Where the symbols take the units:
rt: ε>ds, φ>zb, β>mm, δ>rz, θ>tj, ζ>tz, κ>cg
lp: ε>zm, φ>dp, β>tn, δ>fl, θ>dn, ζ>mn, κ>pz
mz: ε>zp, φ>qp, β>cm, δ>ng, θ>nb, ζ>pf, κ>jq
nc: ε>gf, φ>lb, β>jc, δ>qn, θ>gn, ζ>tg, κ>ct
zm: ε>lp, φ>bb, β>cj, δ>pp, θ>ms, ζ>ff, κ>qz
fp: ε>zn, φ>tj, β>tc, δ>dm, θ>zb, ζ>mh, κ>jj
fj: ε>gb, φ>lc, β>fl, δ>tn, θ>nh, ζ>gl, κ>zf
bb: ε>dp, φ>zm, β>jz, δ>tz, θ>rp, ζ>rz, κ>ll
gn: ε>jj, φ>hn, β>jp, δ>gd, θ>nc, ζ>zg, κ>zn
ch: ε>bl, φ>cd, β>rz, δ>mm, θ>bf, ζ>jz, κ>sd
dd: ε>tz, φ>fl, β>lc, δ>dp, θ>rd, ζ>ds, κ>zq
rz: ε>pg, φ>ff, β>ch, δ>rt, θ>rq, ζ>bb, κ>md
ms: ε>dn, φ>rp, β>sn, δ>mh, θ>zm, ζ>dm, κ>ql
rh: ε>sd, φ>tq, β>fg, δ>th, θ>cz, ζ>sf, κ>bl
ff: ε>mn, φ>rz, β>cd, δ>zb, θ>dm, ζ>zm, κ>hb
nb: ε>lc, φ>gb, β>tz, δ>jz, θ>mz, ζ>mm, κ>sl
zd: ε>ql, φ>sc, β>qg, δ>zg, θ>pz, ζ>gd, κ>dn
cq: ε>ng, φ>br, β>ls, δ>zp, θ>rc, ζ>ph, κ>fz
cj: ε>tn, φ>jz, β>zm, δ>gb, θ>sn, ζ>cd, κ>qf
qf: ε>pc, φ>nf, β>qz, δ>bg, θ>sm, ζ>pj, κ>cj
tc: ε>pb, φ>pf, β>fp, δ>-, θ>pm, ζ>qp, κ>mb
th: ε>hj, φ>jc, β>lb, δ>rh, θ>mj, ζ>jg, κ>hr
zs: ε>dm, φ>jr, β>gq, δ>zn, θ>mn, ζ>dn, κ>gd
mn: ε>ff, φ>pg, β>bs, δ>ct, θ>zs, ζ>lp, κ>qn
mm: ε>hr, φ>pm, β>rt, δ>ch, θ>pf, ζ>nb, κ>hj
pm: ε>gl, φ>mm, β>zb, δ>cd, θ>tc, ζ>gb, κ>cp
mj: ε>pn, φ>jp, β>hn, δ>cz, θ>th, ζ>rn, κ>tp
ll: ε>qs, φ>qz, β>nf, δ>rg, θ>zr, ζ>md, κ>bb
jf: ε>qb, φ>gd, β>cz, δ>hn, θ>fg, ζ>sc, κ>jr
jc: ε>cp, φ>th, β>nc, δ>tq, θ>jp, ζ>zf, κ>gl
mc: ε>td, φ>cz, β>gd, δ>jp, θ>tq, ζ>qg, κ>gq
rd: ε>cm, φ>gr, β>zp, δ>ls, θ>dd, ζ>dj, κ>jl
sd: ε>rh, φ>pj, β>md, δ>hj, θ>lm, ζ>nf, κ>ch
br: ε>sn, φ>cq, β>dn, δ>nh, θ>tn, ζ>gq, κ>qg
td: ε>mc, φ>lm, β>gs, δ>mb, θ>pj, ζ>sm, κ>-
gr: ε>mh, φ>rd, β>nh, δ>dn, θ>fl, ζ>zn, κ>zg
qz: ε>pz, φ>ll, β>qf, δ>gm, θ>ql, ζ>hb, κ>zm
nf: ε>sf, φ>qf, β>ll, δ>sl, θ>zz, ζ>sd, κ>jz
lb: ε>cg, φ>nc, β>th, δ>fg, θ>hn, ζ>zq, κ>ds
gm: ε>tg, φ>rg, β>bg, δ>qz, θ>nq, ζ>gf, κ>pp
gl: ε>pm, φ>hr, β>ct, δ>bs, θ>pb, ζ>fj, κ>jc
jq: ε>rn, φ>rm, β>jm, δ>zz, θ>sl, ζ>pn, κ>mz
rp: ε>ls, φ>ms, β>ng, δ>cm, θ>bb, ζ>rq, κ>zr
dj: ε>tj, φ>zn, β>tp, δ>jr, θ>ds, ζ>rd, κ>hn
fz: ε>zz, φ>qg, β>sc, δ>rn, θ>sf, ζ>cz, κ>cq
rc: ε>jz, φ>tn, β>dp, δ>lc, θ>cq, ζ>bl, κ>sf
jz: ε>rc, φ>cj, β>bb, δ>nb, θ>ng, ζ>ch, κ>nf
zn: ε>fp, φ>dj, β>pb, δ>zs, θ>ct, ζ>gr, κ>gn
bf: ε>ph, φ>-, β>rq, δ>pf, θ>ch, ζ>ng, κ>lm
tg: ε>gm, φ>zq, β>zf, δ>pz, θ>zg, ζ>nc, κ>fl
lc: ε>nb, φ>fj, β>dd, δ>rc, θ>zp, ζ>hr, κ>jg
hn: ε>cc, φ>gn, β>mj, δ>jf, θ>lb, ζ>jl, κ>dj
jl: ε>jm, φ>zg, β>rn, δ>sc, θ>zq, ζ>hn, κ>rd
mh: ε>gr, φ>cm, β>qp, δ>ms, θ>pp, ζ>fp, κ>nq
hj: ε>th, φ>cp, β>cg, δ>sd, θ>pn, ζ>sl, κ>mm
dm: ε>zs, φ>rq, β>-, δ>fp, θ>ff, ζ>ms, κ>gs
mr: ε>rm, φ>rn, β>zg, δ>qg, θ>zf, ζ>jp, κ>nh
hb: ε>qn, φ>md, β>pj, δ>gf, θ>gs, ζ>qz, κ>ff
pc: ε>qf, φ>sf, β>pz, δ>zf, θ>qg, ζ>tq, κ>tn
qs: ε>ll, φ>pz, β>sf, δ>zq, θ>sc, ζ>fg, κ>dp
cm: ε>rd, φ>mh, β>mz, δ>rp, θ>tz, ζ>tj, κ>jm
hr: ε>mm, φ>gl, β>ds, δ>bl, θ>tp, ζ>lc, κ>th
bs: ε>cd, φ>bl, β>mn, δ>gl, θ>gq, ζ>tn, κ>tq
bg: ε>zf, φ>sl, β>gm, δ>qf, θ>rm, ζ>cp, κ>gb
tq: ε>pj, φ>rh, β>qn, δ>jc, θ>mc, ζ>pc, κ>bs
gs: ε>gd, φ>qb, β>td, δ>jj, θ>hb, ζ>ql, κ>dm
zf: ε>bg, φ>jg, β>tg, δ>pc, θ>mr, ζ>jc, κ>fj
jp: ε>mb, φ>mj, β>gn, δ>mc, θ>jc, ζ>mr, κ>pb
sf: ε>nf, φ>pc, β>qs, δ>jg, θ>fz, ζ>rh, κ>rc
ph: ε>bf, φ>gq, β>jr, δ>tp, θ>bl, ζ>cq, κ>cz
jg: ε>sl, φ>zf, β>zq, δ>sf, θ>rn, ζ>th, κ>lc
qb: ε>jf, φ>gs, β>lm, δ>cc, θ>md, ζ>zr, κ>rq
pg: ε>rz, φ>mn, β>bl, δ>ds, θ>jr, ζ>dp, κ>fg
zb: ε>ct, φ>rt, β>pm, δ>ff, θ>fp, ζ>pp, κ>gf
pp: ε>fl, φ>tz, β>gb, δ>zm, θ>mh, ζ>zb, κ>gm
pf: ε>tp, φ>tc, β>tj, δ>bf, θ>mm, ζ>mz, κ>pn
ds: ε>rt, φ>ct, β>hr, δ>pg, θ>dj, ζ>dd, κ>lb
cg: ε>lb, φ>gf, β>hj, δ>md, θ>cc, ζ>rg, κ>rt
mb: ε>jp, φ>pn, β>jj, δ>td, θ>cp, ζ>rm, κ>tc
fl: ε>pp, φ>dd, β>fj, δ>lp, θ>gr, ζ>ct, κ>tg
bl: ε>ch, φ>bs, β>pg, δ>hr, θ>ph, ζ>rc, κ>rh
zq: ε>rg, φ>tg, β>jg, δ>qs, θ>jl, ζ>lb, κ>dd
sn: ε>br, φ>ng, β>ms, δ>qp, θ>cj, ζ>-, κ>sm
sl: ε>jg, φ>bg, β>rg, δ>nf, θ>jq, ζ>hj, κ>nb
dn: ε>ms, φ>ls, β>br, δ>gr, θ>lp, ζ>zs, κ>zd
gq: ε>-, φ>ph, β>zs, δ>pb, θ>bs, ζ>br, κ>mc
gd: ε>gs, φ>jf, β>mc, δ>gn, θ>qn, ζ>zd, κ>zs
rg: ε>zq, φ>gm, β>sl, δ>ll, θ>jm, ζ>cg, κ>tz
pj: ε>tq, φ>sd, β>hb, δ>cp, θ>td, ζ>qf, κ>cd
zg: ε>nq, φ>jl, β>mr, δ>zd, θ>tg, ζ>gn, κ>gr
jj: ε>gn, φ>cc, β>mb, δ>gs, θ>gf, ζ>nq, κ>fp
gf: ε>nc, φ>cg, β>cp, δ>hb, θ>jj, ζ>gm, κ>zb
qn: ε>hb, φ>fg, β>tq, δ>nc, θ>gd, ζ>pz, κ>mn
sc: ε>zr, φ>zd, β>fz, δ>jl, θ>qs, ζ>jf, κ>ls
tj: ε>dj, φ>fp, β>pf, δ>rq, θ>rt, ζ>cm, κ>cc
ct: ε>zb, φ>ds, β>gl, δ>mn, θ>zn, ζ>fl, κ>nc
pb: ε>tc, φ>tp, β>zn, δ>gq, θ>gl, ζ>nh, κ>jp
gb: ε>fj, φ>nb, β>pp, δ>cj, θ>qp, ζ>pm, κ>bg
pz: ε>qz, φ>qs, β>pc, δ>tg, θ>zd, ζ>qn, κ>lp
ng: ε>cq, φ>sn, β>rp, δ>mz, θ>jz, ζ>bf, κ>zz
rq: ε>jr, φ>dm, β>bf, δ>tj, θ>rz, ζ>rp, κ>qb
zz: ε>fz, φ>sm, β>zr, δ>jq, θ>nf, ζ>lm, κ>ng
nh: ε>qp, φ>zp, β>gr, δ>br, θ>fj, ζ>pb, κ>mr
dp: ε>bb, φ>lp, β>rc, δ>dd, θ>ls, ζ>pg, κ>qs
ls: ε>rp, φ>dn, β>cq, δ>rd, θ>dp, ζ>jr, κ>sc
tz: ε>dd, φ>pp, β>nb, δ>bb, θ>cm, ζ>rt, κ>rg
cp: ε>jc, φ>hj, β>gf, δ>pj, θ>mb, ζ>bg, κ>pm
cc: ε>hn, φ>jj, β>pn, δ>qb, θ>cg, ζ>jm, κ>tj
jr: ε>rq, φ>zs, β>ph, δ>dj, θ>pg, ζ>ls, κ>jf
fg: ε>md, φ>qn, β>rh, δ>lb, θ>jf, ζ>qs, κ>pg
rm: ε>mr, φ>jq, β>nq, δ>sm, θ>bg, ζ>mb, κ>qp
tn: ε>cj, φ>rc, β>lp, δ>fj, θ>br, ζ>bs, κ>pc
zp: ε>mz, φ>nh, β>rd, δ>cq, θ>lc, ζ>tp, κ>rn
tp: ε>pf, φ>pb, β>dj, δ>ph, θ>hr, ζ>zp, κ>mj
md: ε>fg, φ>hb, β>sd, δ>cg, θ>qb, ζ>ll, κ>rz
nq: ε>zg, φ>jm, β>rm, δ>ql, θ>gm, ζ>jj, κ>mh
cz: ε>lm, φ>mc, β>jf, δ>mj, θ>rh, ζ>fz, κ>ph
cd: ε>bs, φ>ch, β>ff, δ>pm, θ>-, ζ>cj, κ>pj
qg: ε>sm, φ>fz, β>zd, δ>mr, θ>pc, ζ>mc, κ>br
qp: ε>nh, φ>mz, β>mh, δ>sn, θ>gb, ζ>tc, κ>rm
lm: ε>cz, φ>td, β>qb, δ>pn, θ>sd, ζ>zz, κ>bf
pn: ε>mj, φ>mb, β>cc, δ>lm, θ>hj, ζ>jq, κ>pf
sm: ε>qg, φ>zz, β>ql, δ>rm, θ>qf, ζ>td, κ>sn
rn: ε>jq, φ>mr, β>jl, δ>fz, θ>jg, ζ>mj, κ>zp
ql: ε>zd, φ>zr, β>sm, δ>nq, θ>qz, ζ>gs, κ>ms
zr: ε>sc, φ>ql, β>zz, δ>jm, θ>ll, ζ>qb, κ>rp
jm: ε>jl, φ>nq, β>jq, δ>zr, θ>rg, ζ>cc, κ>cm

The rows follow the links: the fewer symbols apart two units are, the more alike their rows tend to be.

Each row is also shifted at random along 3 hidden directions that mean nothing.

Name the unit of each row.
[-326, -40, 325, -86, -336, -343, 134, -62, 202, 111, -196, 507, -108, -222, 317, -39, 360, -230, -305, -201, 910, -232, 44, 294, 210, 201, 302, -202, 82, -210, -30, 127, 4, 356, 283, -85, 313, -191, 121, -524, 20, -339, -107] -> cp
[458, 119, 163, -114, 234, 94, -556, 182, 254, 5, 187, -107, 96, 278, -362, 60, -119, -290, -189, -133, -467, -169, -85, -57, -288, -181, 263, 151, -253, 105, -41, -232, 171, 164, -63, 152, -98, -63, 9, -180, -28, -87, 7] -> ff
[1335, 154, 545, 303, -92, 61, 76, 197, -153, -90, -45, -209, 46, -58, 137, 74, -174, 170, -276, -12, 144, -181, 52, -7, 35, 234, -50, 104, 22, -136, 273, -100, -112, -94, 106, 224, -122, 251, 73, -464, -194, 69, 242] -> rg
[-957, 100, 206, 50, -189, 166, 63, -232, 314, -36, -200, -6, 95, -266, 429, 176, 99, -91, -483, -226, 637, -77, -169, 103, -161, -87, -123, -381, -1, 237, 63, -191, 188, -8, 140, 186, 218, 115, -335, -361, 59, -15, -274] -> qf
[520, 188, -31, -21, -50, -427, -16, -260, 196, 462, 241, 111, -41, -469, 254, 198, -187, 256, -254, 69, -236, 94, -81, 106, 276, 178, -17, 105, -30, -46, 42, 303, -237, 144, 17, 348, -67, -161, 173, -301, -267, -501, 53] -> bg
[802, -263, 480, 370, -115, 226, 67, 285, -271, -66, 41, -181, -335, 47, -47, 192, 172, 379, -9, -460, 61, -76, 126, -11, 114, -204, -135, 305, -141, -68, 208, 102, -146, 250, -355, 82, -54, 194, 172, -305, -221, 320, -146] -> rp
[-556, 63, 161, 174, -169, -69, 322, -139, -323, -291, -369, -330, 103, -196, -201, 50, 20, 277, 56, 37, 242, 87, 316, -181, -37, 320, -91, -375, 226, -12, 261, 178, -154, 76, -35, 155, -58, 383, 22, -99, 152, -123, -16] -> jm
[-717, -179, -7, -269, 120, -262, -175, -211, 74, -26, 17, 201, -52, 298, -142, -232, 259, -13, 481, -157, -140, -179, 117, -49, 73, -50, 18, -203, 154, -65, -33, -343, 438, -183, 165, -186, 330, 355, -216, 30, 87, 153, 167] -> pg
[-469, -115, -570, -188, 7, -588, 174, -26, -184, 220, 187, 165, -98, -76, -117, -69, 140, 351, 735, 188, -499, 150, 98, 38, 536, 159, -13, 274, -5, -313, -146, 434, -282, -23, -92, -193, -252, -189, 232, 348, -106, -161, 319] -> tp
[181, 69, -405, -61, -46, 219, 256, 135, -38, -98, -248, 70, 65, 12, 109, -90, -11, -303, -56, 462, 389, -73, -160, 227, -162, 50, 55, -45, -8, 95, -127, 209, -13, 77, 133, -339, 139, -470, 117, 218, 180, 58, -150] -> jp
[371, -200, 239, 150, -505, -420, 516, -9, -410, 138, -111, 220, -288, -520, 416, 259, 559, 592, 69, -434, 675, 84, 94, 240, 491, 86, -103, 137, 122, -281, 145, 529, -341, 354, -34, 42, 117, 240, 195, -372, -339, -139, 25] -> jq
[-251, 144, -29, -1, 61, -233, -118, 138, 243, 152, 203, 172, -10, 12, -34, 117, -334, -171, -276, 296, -251, -98, -144, 130, 58, 221, 204, 185, -117, -96, -71, 74, 14, 98, 251, 163, -175, -283, 315, -224, -135, -299, 142] -> pm
[724, 208, -187, -240, 141, 18, -122, 41, 193, 164, 174, 235, 271, 129, 163, -99, -291, -398, -46, 360, 19, -80, -268, 289, -39, 7, 191, 58, -82, 28, -168, -99, -169, -209, 276, -26, 39, -446, 42, 150, 116, -143, 96] -> jc
[-730, -164, 64, 165, -98, 32, 85, -17, -159, 13, 122, -99, -153, -125, 59, 141, 162, 361, 50, -389, -114, 99, 136, -34, 76, -18, -193, 275, -61, -87, 80, 285, -95, 113, -330, 59, -52, 182, 57, -131, -284, 82, 49] -> ng
[-275, 26, -390, 93, -110, 407, 259, -45, -121, 56, -230, -74, 208, -147, 317, -9, -206, -109, -60, 629, 233, 216, -260, 58, -240, 31, -282, -125, 67, 172, 29, -38, -119, -96, 137, -173, -135, -443, -112, 427, 220, 98, -237] -> mr
[617, -35, -441, -51, -135, -423, 347, -180, -265, 285, 238, 4, -128, -386, 257, 16, 143, 595, 467, -46, -37, 257, 124, -34, 818, 102, -335, 188, 190, -238, -81, 555, -320, 43, -83, -12, -128, -14, -18, 124, -208, -160, 188] -> rn
[-83, 11, -95, 135, -114, 43, 86, 325, -135, -174, -139, -11, -44, 44, -93, 71, -143, -314, -207, 227, -79, -58, -129, 185, -222, 47, 93, 96, -229, 44, -44, 334, -187, 353, 0, 13, -170, -413, 419, -228, -41, -53, -76] -> tc
[306, -387, 23, 153, -314, -218, 110, 30, -202, -158, -120, -66, -9, 147, -299, -84, 430, 135, 183, -716, 89, -40, 173, 69, 114, 45, 68, 77, 105, -325, 38, 328, -148, 205, -418, -33, 208, 232, 160, -97, 29, -171, 131] -> qb
[695, -183, -70, -365, 39, -785, -124, -134, 217, 440, -19, 615, -316, -176, -55, -41, 351, -78, 495, 2, -274, 60, 43, 80, 569, 160, 179, 69, 146, -245, 24, 40, 374, 214, 199, -138, -49, -92, 92, -309, -8, -207, 72] -> ct
[-602, 286, 233, 151, 51, -86, -91, 80, 243, 262, -29, 40, -32, -229, 264, 140, -285, -67, -373, 332, -62, 22, -61, -15, 117, 147, 1, -104, -181, 71, 54, -163, -162, 106, 191, 159, -228, -108, 175, -312, -51, -145, -129] -> gb
[536, -59, 52, 237, -72, 54, 187, 271, 24, 161, 45, 207, -304, -303, 123, 358, 16, 215, -213, 98, 18, 115, -19, 202, 215, 99, -73, 268, -124, 61, 29, 549, -330, 399, -135, 248, -262, -281, 397, -367, -194, -112, -245] -> qp
[29, 324, 82, 104, 305, -106, -290, -112, 182, 251, 44, -99, -13, -56, -306, 144, -555, -125, -226, 558, -697, 188, -27, -237, 19, 258, -33, -39, -78, 134, 254, -173, -9, 24, 168, 348, -360, 91, 108, -213, 84, -140, 45] -> pp
[1444, 173, 551, 55, 253, 375, -136, 423, -251, -231, 31, -79, -81, 503, 5, -141, -350, -369, -80, 306, -12, -229, -45, 110, 60, 36, 160, 137, -193, 119, -24, -503, 59, -354, 285, -173, -92, -183, 159, 42, -2, 437, 202] -> ds
[456, -148, 437, 81, 79, 475, 141, 256, -472, -313, -481, -60, -170, 76, 236, -55, 135, 64, 260, 277, 324, -27, 102, -16, -5, -5, -231, -76, 18, 40, 247, -472, 60, 35, 158, -302, -203, 44, -130, 49, 189, 476, -162] -> rd
[-210, -54, -168, -360, -141, -484, 168, -341, 53, 236, -55, 230, 80, 18, 193, -315, 56, 36, 241, 188, 170, -53, 128, 205, 327, 190, 169, 26, 274, -290, -107, 58, -100, -262, 267, -112, 153, 93, -93, 96, -47, -172, 419] -> th
[-398, -424, 440, -173, -193, -265, -141, -151, 328, -208, -478, 467, -130, -168, 96, 126, 536, -273, -287, -708, 818, -199, -88, 83, -120, -48, 316, -513, 160, 13, 11, -181, 442, 378, 96, 68, 533, 283, -170, -535, 51, -132, -216] -> hb
[691, 109, 45, -34, -55, -527, -105, -61, 31, 32, 120, -14, 38, 126, -342, -84, -114, 57, -138, 74, -343, -134, 221, 82, 307, 288, 328, -12, 21, -397, 61, 279, -246, -115, 36, 206, 54, 181, 274, -375, -93, -419, 531] -> cg
[714, 240, 97, 298, -121, 150, -57, 154, 111, -134, -181, -236, 98, -86, -209, 188, -212, 94, -359, 260, -122, 14, -155, -131, -325, 174, -115, -199, -26, 234, 211, 292, -262, 175, -40, 231, -309, -255, 178, -66, 130, -46, -317] -> nq
[901, 324, 79, -97, 288, 344, -56, 390, -224, 61, 270, 51, -12, 461, 48, -241, -496, -206, -103, 430, -118, -145, -84, 208, 113, -17, 175, 311, -212, -150, -22, -285, -180, -379, 367, -133, -266, -314, 172, 229, -61, 344, 274] -> hr
[-867, -39, -472, -1, 32, 292, 34, -130, 184, -42, -79, 51, 266, 36, -104, -113, 87, -292, 11, 48, 43, 105, -133, -39, -342, -229, -96, -224, 64, 149, -304, 96, 125, -123, -82, -200, 86, -276, -278, 471, 324, -69, -287] -> mc
[-526, -77, -284, -72, -122, -166, 357, -114, -338, -73, -248, 108, 8, 56, 51, -217, 124, 20, 287, 282, 439, -12, 111, 180, 112, 71, 46, -207, 333, -219, -92, 168, -181, -181, 165, -277, 176, -143, 61, 377, 175, 36, 163] -> mj
[688, 121, 75, 242, 4, -96, -140, 343, -406, -278, 124, -344, -57, 316, -545, -56, -220, -37, 27, 166, -495, -121, 66, -19, -1, 105, 99, 238, -160, -104, 97, 227, -379, 89, -164, 23, -288, -103, 492, -123, -12, -101, 272] -> tj
[11, -557, 75, -75, -116, -221, 84, 22, -312, -218, -165, 244, -286, 104, -68, -53, 824, 185, 594, -561, 237, -22, 171, 31, 287, -187, 43, -35, 214, -230, 3, 63, 252, 175, -155, -499, 223, 303, -84, 30, -22, 253, -99] -> jr
[728, -277, -105, 289, -23, 35, -218, 128, 209, 52, 167, -114, -142, -104, -265, 313, 45, 147, -170, -220, -500, 89, 12, -228, -113, -82, -102, 255, -161, 191, 208, 300, 8, 438, -345, 241, -235, 53, 199, -211, -92, -93, -257] -> ms
[146, 111, -100, -119, 96, -38, -139, -213, 27, 25, -164, 119, 119, 197, -93, -155, -301, -469, 3, 413, -139, -125, -56, 46, -174, 238, 156, -297, 30, 27, -49, -237, 155, -221, 304, -100, 3, -103, -77, 154, 299, -180, 16] -> nc
[-92, -29, 9, 57, -220, -343, 225, -1, -250, -299, -353, -153, -32, -77, -296, -11, 85, 94, 173, -80, 163, 0, 279, 68, -37, 309, 150, -163, 217, -304, 104, 296, -114, 63, 7, 35, 131, 178, 235, -85, 76, -143, 133] -> cc
[-775, -40, -223, -12, -162, -232, 23, -94, -198, 44, 243, -133, 100, -63, -207, -16, 159, 86, 110, -427, 8, 5, 125, 26, 106, -28, 56, 75, 3, -127, -49, 404, -297, 21, -301, 135, 245, 157, 100, 74, -49, -285, 150] -> lm
[-174, -186, 501, -91, -7, 297, 59, -32, -24, -260, -246, 164, -187, 203, 342, 19, 370, 108, 161, -359, 470, -138, 31, -38, 84, -184, -201, -137, 217, 112, 114, -754, 485, -222, 169, -130, 169, 512, -374, 13, -46, 508, 5] -> dp
[-12, 323, -104, -158, 353, 201, -207, 134, 154, 127, 158, 170, 5, 244, 90, -151, -444, -497, -63, 636, -263, -151, -218, 276, -70, 30, 83, 124, -257, 114, -120, -361, 36, -98, 404, -180, -106, -475, -45, 260, 99, -1, 77] -> gl
[-94, -219, -28, 116, -350, 306, 58, 105, 79, -139, -85, -9, 0, -139, 44, -3, 168, -239, -369, -456, 561, -113, -151, 215, -306, -134, 176, 6, -91, 50, -166, 212, -103, 241, -207, -19, 344, -304, 121, -65, -47, -27, -272] -> td
[-346, 35, 405, 21, -102, -45, 56, 257, -117, -62, -69, 235, -112, 258, 221, -10, -83, -166, -130, 28, 324, -211, -17, 293, 173, 339, 238, -16, 20, -312, 46, -123, -118, 26, 271, 25, 24, -94, 281, -300, -122, 76, 230] -> mm
[188, -208, -52, -95, -56, 427, 119, 190, -397, -247, -106, -40, 48, 318, 243, -137, 270, -131, 31, -360, 719, -148, -27, 219, -172, -337, -77, 83, 73, -119, -124, -113, -88, -139, -103, -256, 357, -198, -123, 395, 137, 302, -67] -> cz
[-102, 75, -366, -50, -31, -286, 264, -118, -302, 280, 93, 11, -167, -55, 164, 34, 3, 474, 448, 335, -469, 294, 214, -95, 593, 72, -214, 330, 138, -30, -73, 290, -228, -72, -50, -24, -411, -3, 25, 159, -243, -31, 212] -> zp

Start here and follow the symbols in turn, left to right. Where do you end up?
Answer with the unit's name.
[-1037, -150, -136, 21, -136, -202, 9, -219, 299, 38, -207, -91, -44, -378, -165, 131, 241, 211, -45, -323, 88, 270, -37, -377, -357, -74, -87, -443, 123, 215, 207, 259, 182, 373, -243, 174, 185, 299, -280, -65, 190, -302, -389]
κ ζ θ ε: mn
[-636, 153, -514, 35, 241, 499, -96, -288, 151, -162, -8, -437, 440, 90, -355, -86, -181, -108, 71, 367, -358, 223, -124, -471, -527, -112, -223, -341, -74, 425, -68, -262, 217, -230, -115, 5, -32, 57, -453, 549, 334, 42, -275]
ε δ φ θ: rg
[994, -121, -151, -197, 79, -147, -248, 13, 25, 394, 668, 296, -174, 306, 174, -1, 142, 95, 230, -317, -229, -122, 23, 168, 565, -302, -26, 629, -52, -359, -249, -40, -137, -12, -66, -140, 54, -28, 177, 11, -407, 112, 441]
ζ κ ζ δ: th
[-1375, 232, 1, -103, 186, -177, 229, -121, -178, 267, -45, -46, 136, 97, 173, -194, -377, 112, 238, 567, -231, 69, 70, -77, 301, 98, -165, -117, 211, 23, 153, -435, 69, -420, 272, 32, -148, 168, -131, 257, 38, 92, 293]
κ κ δ: rc
[865, 189, -113, 196, 141, 567, 211, 73, -322, -299, -263, -472, 231, 241, -117, -90, -484, 36, 139, 426, -47, 110, -3, -170, -239, 11, -244, -83, 33, 194, 69, -191, -163, -351, 180, -60, -261, 3, -94, 395, 130, 323, -80]
κ ζ: dj
[584, -3, 484, 167, -144, -459, 28, -6, -133, 174, -28, 129, -352, -253, 128, 57, 178, 451, 12, -202, 61, -41, 207, 45, 522, 321, 10, 134, 244, -169, 339, 44, -61, 239, -1, 194, -118, 480, 304, -528, -311, 73, 80]
θ β θ: nb
[160, 73, -333, -20, 67, 85, 4, -194, -158, -28, 176, -411, 176, 8, -116, 29, -44, 294, 422, 80, -450, 233, 36, -301, -1, -147, -256, 51, 142, 41, -1, 83, 45, -277, -329, 50, -8, 303, -313, 409, 122, 45, 72]
β δ θ ζ: th
[351, -77, 198, -129, -82, 434, 24, 16, 275, 4, -5, 184, 63, -152, 618, 85, 218, -154, -339, -75, 708, -133, -294, 237, -143, -365, -144, -49, -119, 176, -105, -444, 122, -140, 121, 0, 187, -165, -359, 123, 28, 295, -258]
θ β ζ ζ: zd
[528, 19, -559, -90, 88, -622, 236, -180, -199, 168, 76, -65, 3, -57, -461, -131, 122, 221, 683, 189, -566, 195, 218, -140, 359, 164, 55, -14, 207, -329, 25, 471, -200, 10, -108, -142, 23, 142, 148, 293, 79, -190, 305]
β ζ δ ε: zz
[593, 36, 200, -71, -34, 371, 122, 10, -95, 18, 215, 79, 33, 114, 523, -33, 76, 149, -160, -236, 531, -51, -70, 185, 95, -236, -112, 119, 50, 77, -33, -318, -52, -429, 38, -48, 77, 108, -262, 231, -108, 268, 122]
θ δ φ ζ: jp
[-165, -304, 98, 97, -213, -192, -94, 216, -140, -49, 181, -5, -190, 61, -32, -105, 244, 201, 150, -490, 74, -143, 27, 189, 224, -184, 98, 375, -74, -161, -94, 335, -209, 233, -383, -1, 96, -19, 263, -12, -206, -96, 143]
θ δ κ: hj
[662, 179, -399, -202, 140, -104, 48, -232, 190, 488, 285, 240, 239, -287, 309, 31, -282, 92, -27, 443, -330, 331, -69, 69, 208, 13, -20, 149, 0, -28, -58, 184, -107, -197, 225, 113, -206, -39, 12, 186, -85, -232, 82]
θ φ δ: fz
[-1162, -200, 358, -87, -11, -64, 11, 145, 349, 78, -43, 336, -104, -80, 125, -29, 210, -233, -309, -458, 383, -251, -152, 300, -58, -105, 274, -109, -84, 20, -64, -189, 259, 223, 195, -62, 129, -108, -31, -275, -86, -64, -158]
κ φ κ: ch
[63, 194, 371, 176, -154, 410, -70, 321, -76, -323, 32, -277, 318, 457, 141, -146, -269, -302, -533, -416, 510, -382, -89, 312, -275, -182, 160, 115, -164, -101, -149, -208, -129, -192, 27, 173, 241, -44, 53, -186, -90, 121, 265]
κ β ε φ: mn
[-421, -63, -79, 69, -286, -53, 273, -7, -36, -107, -343, 114, 52, -219, 16, 44, 75, -293, -212, -6, 499, -128, 3, 221, -253, 165, 167, -172, -35, -51, -183, 286, -126, 332, 42, -66, 140, -390, 219, -13, 108, -162, -128]
ε ε: mb
[416, 168, -33, -47, 354, -95, -151, -41, 190, 341, -15, 78, -14, 14, 10, 30, -319, -44, 101, 534, -486, 65, 100, -255, 53, 118, -7, -50, 14, 212, 98, -252, 174, -65, 300, 65, -420, 3, -110, -3, 137, 125, -159]
δ ζ: mn
[-350, 16, 7, -106, 147, -83, -86, -382, 146, 122, 14, -133, 65, 112, 61, -160, -79, 175, 246, -144, 86, 49, -71, -294, -51, 33, -149, -161, 184, 6, 54, -355, 274, -505, -42, -1, 234, 530, -498, 231, 94, 118, 198]
ε θ θ: ll
